Below are the code and all the weights of a small trained network. Each question names an input and a class and asks about switching units off, where a switched-off unit gives its printed mean instead of its output.

import numpy as np


def w(rows, s, z=0):
    codes = np.array(rows[::2]) - 128.0
    scale = np.full(codes.shape[1], s)
    scale[-1] = z or s
    return codes * scale


def norm(h):
    return h / np.sqrt((h * h).mean(-1, keepdims=True) + 1e-5)


def f(y):
    return y / 2 * (1 + np.tanh(0.7978845608 * (y + 0.044715 * y**3)))


def log_softmax(a):
    a = a - a.max(-1, keepdims=True)
    return a - np.log(np.exp(a).sum(-1, keepdims=True))


def net(x, mask):
    res = np.array(x, float).reshape(1, 4) / 4 @ E
    u = 0
    for l in range(3):
        y = f(norm(res) @ A[l][:, :-1].T + A[l][:, -1])
        res = res + np.where(mask[u : u + 6], y, B[l][:, -1]) @ B[l][:, :-1]
        u += 6
    return log_softmax(norm(res)[-1] @ U[:, :-1].T + U[:, -1])


A, B = {}, {}
E = w([
[99,227,160,79,128,21,56,227],'x0',
[123,123,134,84,180,130,109,116],'x1',
[117,176,64,54,88,253,98,125],'x2',
[135,126,136,110,150,129,115,119],'x3',
],0.0021)
A[0] = w([
[84,52,112,43,155,135,106,165,70],'0.n0',
[121,113,115,200,133,182,138,151,143],'0.n1',
[95,54,22,24,112,139,121,64,198],'0.n2',
[179,72,127,176,207,100,144,76,106],'0.n3',
[153,132,132,192,86,166,210,207,245],'0.n4',
[71,119,252,123,160,75,88,121,105],'0.n5',
],0.0028,0.0012)
B[0] = w([
[161,177,173,187,13,100,178,69,118],'0.n0',
[142,156,216,64,243,226,95,86,162],'0.n1',
[223,131,204,197,95,140,104,192,245],'0.n2',
[51,177,145,255,51,140,14,129,218],'0.n3',
[172,110,230,51,241,111,65,143,224],'0.n4',
[183,88,171,184,45,138,232,236,212],'0.n5',
],0.0019,0.0012)
A[1] = w([
[173,163,123,94,226,173,73,150,81],'1.n0',
[84,67,154,194,205,112,183,42,39],'1.n1',
[67,216,97,5,81,116,119,122,53],'1.n2',
[56,173,152,73,59,180,128,109,254],'1.n3',
[136,12,223,177,90,120,180,49,222],'1.n4',
[122,109,58,122,130,230,130,16,142],'1.n5',
],0.0027,0.00089)
B[1] = w([
[103,124,63,196,61,174,176,128,142],'1.n0',
[11,252,139,166,27,100,21,57,180],'1.n1',
[70,201,143,215,74,115,47,68,173],'1.n2',
[222,51,98,214,239,165,118,84,177],'1.n3',
[136,150,63,148,132,183,34,123,249],'1.n4',
[175,128,126,70,190,23,209,225,221],'1.n5',
],0.0033,0.0022)
A[2] = w([
[77,101,204,102,131,46,187,191,25],'2.n0',
[119,112,109,123,127,78,114,158,9],'2.n1',
[146,104,150,93,154,19,127,125,1],'2.n2',
[78,147,121,230,167,138,70,2,252],'2.n3',
[95,176,103,122,139,26,65,108,191],'2.n4',
[105,212,82,82,111,154,12,170,192],'2.n5',
],0.0036,0.00073)
B[2] = w([
[193,241,206,131,151,159,220,142,165],'2.n0',
[150,90,173,81,89,158,198,1,126],'2.n1',
[131,157,145,145,135,134,216,115,139],'2.n2',
[165,166,115,144,43,67,47,215,252],'2.n3',
[168,121,78,181,174,234,127,129,217],'2.n4',
[128,64,152,185,75,50,72,124,230],'2.n5',
],0.0041,0.0031)
U = w([
[144,129,94,214,75,86,3,157,207],'0',
[10,97,120,105,136,124,176,54,38],'1',
[177,208,210,179,185,114,236,144,201],'2',
[51,122,119,98,141,130,161,32,14],'3',
[28,112,116,83,117,120,180,80,20],'4',
[206,46,28,69,229,217,162,143,191],'5',
[82,104,135,73,120,118,161,48,3],'6',
],0.0075,0.0038)

Each question gives the input, the list of numbers given to net, and the class t.
The units are the neurons (one row each of A and B). Each row of codes is followed by its name. A weight is (code - 128) times the scale printed after its matrix; where a second scale follows, it is the last column's (A, B and U).
mask holds one flag per neuron, layer by layer. A switched-off neuron (its flag False) gives its mean, the last column of its row in B, instead of its output. The means were averaged over made-up inputs and are rounded, as every weight is.
A unit's drop is (log p(t) with every unit on - log p(t) with that unit switched off) / (log p(t) with every unit on - log p(t) with every unit switched off).
most important unit: the unit with the biggest drop
k most important neurons: the k neurons with the biggest drops, biggest first
k most important neurons of layer l: the k neurons of layer l with the biggest drops, biggest first
drop when u is switched off: that unit's drop, to one decimal
input [-1,-1,1,1], class 5: most important unit -> 2.n3
input [-7,1,0,1], class 0: 2 most important neurons -> [1.n1 0.n3]
input [6,5,0,-3], class 2: 4 most important neurons -> [1.n4 1.n1 0.n5 2.n0]
input [8,2,0,1], class 2: 2 most important neurons -> [1.n4 1.n1]
input [2,-5,0,6], class 2: 2 most important neurons -> [1.n4 1.n1]
input [0,4,3,7], class 5: 3 most important neurons -> [1.n1 2.n3 1.n4]
input [0,-2,2,1], class 5: 2 most important neurons -> [1.n1 2.n3]
input [0,1,6,2], class 5: 2 most important neurons of layer 1 -> [1.n1 1.n3]
input [-2,-2,1,6], class 5: 2 most important neurons -> [1.n5 1.n2]
input [0,-2,5,2], class 5: 2 most important neurons -> [1.n1 2.n3]
input [8,2,-2,1], class 2: drop when 1.n4 is switched off -> 0.1
input [-8,2,-6,7], class 0: drop when 2.n3 is switched off -> 0.1
input [1,-8,-2,-2], class 2: drop when 1.n2 is switched off -> 0.7
input [-1,0,1,1], class 5: most important unit -> 2.n3
